Below are the code and all the weights of a small trained network. Each question names an input and a target symbol and asks about switching units off, where a switched-off unit gives its printed mean instead of its output.

import numpy as np


def w(rows, s, z=0):
    codes = np.array(rows[::2]) - 128.0
    scale = np.full(codes.shape[1], s)
    scale[-1] = z or s
    return codes * scale


def norm(h):
    return h / np.sqrt((h * h).mean(-1, keepdims=True) + 1e-5)


def softmax(a):
    e = np.exp(a - a.max(-1, keepdims=True))
    return e / e.sum(-1, keepdims=True)


def log_softmax(a):
    a = a - a.max(-1, keepdims=True)
    return a - np.log(np.exp(a).sum(-1, keepdims=True))


def net(x, mask):
    ids = ['Δζθλμτφ'.index(c) for c in x.split()]
    T = len(ids)
    res = E[ids] + P[:T]
    u = 0
    for l in range(2):
        r = norm(res)
        for j in range(3):
            rows = slice(4 * j, 4 * j + 4)
            q, k, v = (r @ M[l][rows].T for M in (Q, K, V))
            z = softmax(np.where(np.tri(T) > 0, q @ k.T / 4**0.5, -1e9)) @ v
            o = O[l][rows]
            res = res + np.where(mask[u + j], z, o[:, -1]) @ o[:, :-1]
        u += 3
    return log_softmax(norm(res)[-1] @ U[:, :-1].T + U[:, -1])


Q, K, V, O = {}, {}, {}, {}
E = w([
[177,124,119,123,122,121,158],'Δ',
[156,151,127,190,160,126,165],'ζ',
[145,201,182,91,110,99,118],'θ',
[147,180,215,190,167,112,118],'λ',
[191,102,158,139,79,158,79],'μ',
[129,127,7,194,122,128,101],'τ',
[156,103,40,14,37,178,88],'φ',
],0.017)
P = w([
[108,99,124,102,130,104,181],'0',
[175,200,147,88,113,203,163],'1',
[171,124,137,179,52,88,130],'2',
[204,100,120,110,198,121,68],'3',
[134,165,150,105,110,247,141],'4',
[119,144,128,178,52,90,106],'5',
[133,130,115,96,199,115,66],'6',
[74,134,135,126,140,237,104],'7',
[64,152,137,186,54,105,83],'8',
[83,142,109,118,183,117,56],'9',
],0.016)
Q[0] = w([
[121,55,84,44,41,150,69],'L0H1',
[149,88,39,173,168,171,228],'L0H1',
[82,158,65,154,139,75,114],'L0H1',
[76,124,98,62,139,108,250],'L0H1',
[162,129,122,138,141,120,59],'L0H2',
[131,184,122,123,168,116,95],'L0H2',
[168,99,125,143,120,101,133],'L0H2',
[108,116,155,105,244,187,87],'L0H2',
[173,98,148,153,130,148,148],'L0H3',
[184,236,85,148,191,102,6],'L0H3',
[113,91,136,97,155,44,83],'L0H3',
[145,168,61,158,102,152,51],'L0H3',
],0.013)
K[0] = w([
[122,76,95,51,53,158,81],'L0H1',
[146,119,10,194,161,151,179],'L0H1',
[59,124,79,176,140,106,84],'L0H1',
[95,127,94,55,143,100,218],'L0H1',
[108,122,112,117,74,131,130],'L0H2',
[70,108,137,149,107,141,137],'L0H2',
[142,145,104,142,105,88,145],'L0H2',
[52,172,158,162,117,234,105],'L0H2',
[186,137,122,146,119,130,121],'L0H3',
[47,164,133,176,103,190,8],'L0H3',
[49,102,192,109,122,142,111],'L0H3',
[116,197,68,115,102,178,76],'L0H3',
],0.014)
V[0] = w([
[202,132,101,96,98,72,132],'L0H1',
[81,27,108,141,146,105,127],'L0H1',
[172,178,114,107,112,112,126],'L0H1',
[146,123,159,79,151,1,140],'L0H1',
[150,183,88,163,120,137,41],'L0H2',
[110,107,126,105,114,115,115],'L0H2',
[170,140,115,112,118,101,114],'L0H2',
[106,137,121,119,123,130,138],'L0H2',
[87,117,105,98,142,140,178],'L0H3',
[174,161,144,109,148,73,116],'L0H3',
[123,161,144,106,90,136,87],'L0H3',
[97,143,141,171,169,140,125],'L0H3',
],0.0098)
O[0] = w([
[140,67,154,253,170,126,107,184],'L0H1',
[95,64,231,60,140,55,117,67],'L0H1',
[139,128,107,204,141,167,137,185],'L0H1',
[180,41,3,120,111,60,80,3],'L0H1',
[180,58,63,205,176,62,28,203],'L0H2',
[72,158,132,111,141,80,167,86],'L0H2',
[118,64,136,127,137,99,181,158],'L0H2',
[139,152,126,119,143,122,127,118],'L0H2',
[139,86,68,136,127,143,217,98],'L0H3',
[128,141,23,101,127,108,70,59],'L0H3',
[136,110,161,135,86,52,101,139],'L0H3',
[84,130,170,31,139,133,126,124],'L0H3',
],0.0062,0.0051)
Q[1] = w([
[99,154,170,167,76,65,118],'L1H1',
[204,126,118,95,233,149,110],'L1H1',
[90,113,144,97,8,154,234],'L1H1',
[148,78,67,164,128,97,58],'L1H1',
[102,104,89,196,80,101,76],'L1H2',
[116,109,76,149,170,86,96],'L1H2',
[146,165,78,47,194,145,105],'L1H2',
[184,150,130,109,211,165,88],'L1H2',
[123,61,99,213,56,136,110],'L1H3',
[154,114,215,88,88,123,203],'L1H3',
[138,114,110,190,192,144,67],'L1H3',
[101,114,132,171,43,81,61],'L1H3',
],0.017)
K[1] = w([
[81,91,162,93,116,74,212],'L1H1',
[97,172,109,177,90,175,33],'L1H1',
[228,123,119,136,161,88,206],'L1H1',
[59,108,95,81,98,128,68],'L1H1',
[74,5,84,151,110,89,151],'L1H2',
[94,86,150,99,203,56,86],'L1H2',
[115,189,138,97,143,148,35],'L1H2',
[132,150,153,172,167,176,28],'L1H2',
[174,71,99,169,51,55,107],'L1H3',
[140,145,226,159,24,162,172],'L1H3',
[185,106,162,106,211,67,42],'L1H3',
[89,133,115,123,76,30,165],'L1H3',
],0.016)
V[1] = w([
[175,189,55,63,87,104,142],'L1H1',
[184,65,98,82,51,189,122],'L1H1',
[31,105,77,101,100,144,86],'L1H1',
[222,130,195,74,79,111,98],'L1H1',
[174,194,104,71,156,155,124],'L1H2',
[143,91,108,150,116,13,74],'L1H2',
[107,103,116,212,95,185,119],'L1H2',
[119,69,139,176,53,86,96],'L1H2',
[124,140,165,116,146,247,151],'L1H3',
[97,156,118,161,156,185,156],'L1H3',
[124,105,180,169,121,69,71],'L1H3',
[121,16,125,119,105,69,120],'L1H3',
],0.013)
O[1] = w([
[41,86,57,49,103,171,139,95],'L1H1',
[23,169,183,79,217,195,112,160],'L1H1',
[191,37,106,151,251,139,150,92],'L1H1',
[13,148,205,43,106,74,193,2],'L1H1',
[39,97,128,183,82,105,110,111],'L1H2',
[198,215,129,177,101,202,209,113],'L1H2',
[97,133,103,91,206,137,161,239],'L1H2',
[209,181,119,163,196,160,179,116],'L1H2',
[134,192,73,162,118,179,99,66],'L1H3',
[135,199,127,107,78,185,125,155],'L1H3',
[71,42,80,55,124,87,117,191],'L1H3',
[127,41,168,174,87,37,96,117],'L1H3',
],0.011,0.0076)
U = w([
[83,86,124,108,47,50,94,215],'Δ',
[130,114,31,46,93,100,225,106],'ζ',
[66,76,120,104,255,160,124,3],'θ',
[203,105,106,171,146,155,98,203],'λ',
[79,72,184,217,72,207,198,14],'μ',
[114,195,121,121,92,221,77,150],'τ',
[137,186,218,115,125,63,158,139],'φ',
],0.0078,0.0035)

Each question gives the input, a string of symbols that net reads in full, and the target symbol t.
The units are the heads (4 rows each of Q, K, V and O). Each row of codes is followed by its name. A weight is (code - 128) times the scale printed after its matrix; where a second scale follows, it is the last column's (O and U).
mask holds one flag per head, layer by layer. A switched-off head (its flag False) gives its mean, the last column of its rows in O, instead of its output. The means were averaged over made-up inputs and are rounded, as every weight is.
A unit's drop is (log p(t) with every unit on - log p(t) with that unit switched off) / (log p(t) with every unit on - log p(t) with every unit switched off).
The circuit of an input: a set's keep is (log p(t) with only the set's units on - log p(t) with every unit switched off) / (log p(t) with every unit on - log p(t) with every unit switched off). Starting from all 6 units, units are removed one at a time, each time the one whose removal leaves the highest keep (on an exact tie, the one counted first), for as long as the keep stays at least 0.8.
units of the circuit, in order: the units of the circuit, biggest drop first
unit that matters most: the unit with the biggest drop
which heads matter: for each layer, one digit per head in row order, 1 if its drop is at least 0.15 and else 0, layers parted by /
input λ τ τ τ τ θ ζ λ, target Δ: units of the circuit, in order => L0H1, L1H2
input μ ζ λ λ τ ζ, target φ: units of the circuit, in order => L1H1
input τ θ τ μ ζ Δ μ Δ μ Δ, target φ: which heads matter => 001 / 110
input φ τ τ τ τ θ, target θ: which heads matter => 000 / 100
input μ τ τ τ φ τ τ ζ, target τ: units of the circuit, in order => L0H1, L1H3
input ζ τ λ Δ τ τ, target Δ: which heads matter => 110 / 010
input θ Δ ζ, target μ: which heads matter => 110 / 111
input ζ θ τ Δ θ Δ, target Δ: which heads matter => 110 / 000
input τ τ τ φ φ φ, target λ: units of the circuit, in order => L0H1, L1H1
input μ θ θ μ μ ζ θ, target φ: which heads matter => 100 / 111
input Δ τ ζ, target τ: which heads matter => 010 / 001
input τ θ φ θ τ Δ τ τ θ, target λ: units of the circuit, in order => L0H1, L1H1
input λ μ μ φ μ θ τ τ θ, target ζ: which heads matter => 111 / 110
input τ λ ζ τ λ, target Δ: units of the circuit, in order => L1H2
input λ μ Δ ζ θ ζ Δ, target ζ: which heads matter => 111 / 111
input φ μ τ Δ τ Δ, target θ: which heads matter => 000 / 100
input Δ Δ Δ ζ ζ τ, target τ: units of the circuit, in order => L0H2, L1H3
input τ Δ ζ μ τ μ μ ζ, target Δ: which heads matter => 100 / 011
input θ τ τ τ τ ζ Δ Δ ζ, target μ: which heads matter => 111 / 111
input τ ζ θ τ ζ, target Δ: units of the circuit, in order => L1H2
input ζ μ τ Δ τ, target Δ: units of the circuit, in order => L0H1, L1H2, L1H1
input ζ ζ μ τ φ λ ζ τ θ, target Δ: units of the circuit, in order => L1H2, L0H2
input ζ τ τ φ, target θ: units of the circuit, in order => L1H1, L0H1
input Δ τ Δ ζ ζ μ φ τ τ, target τ: which heads matter => 111 / 001
input μ ζ ζ ζ λ φ ζ φ, target Δ: units of the circuit, in order => L1H2, L1H1
input τ ζ τ τ ζ μ ζ τ Δ θ, target λ: which heads matter => 000 / 000
input θ τ τ τ Δ Δ, target μ: unit that matters most => L0H1
input θ ζ τ ζ θ Δ Δ ζ φ, target μ: units of the circuit, in order => L0H1, L1H2, L1H3, L1H1
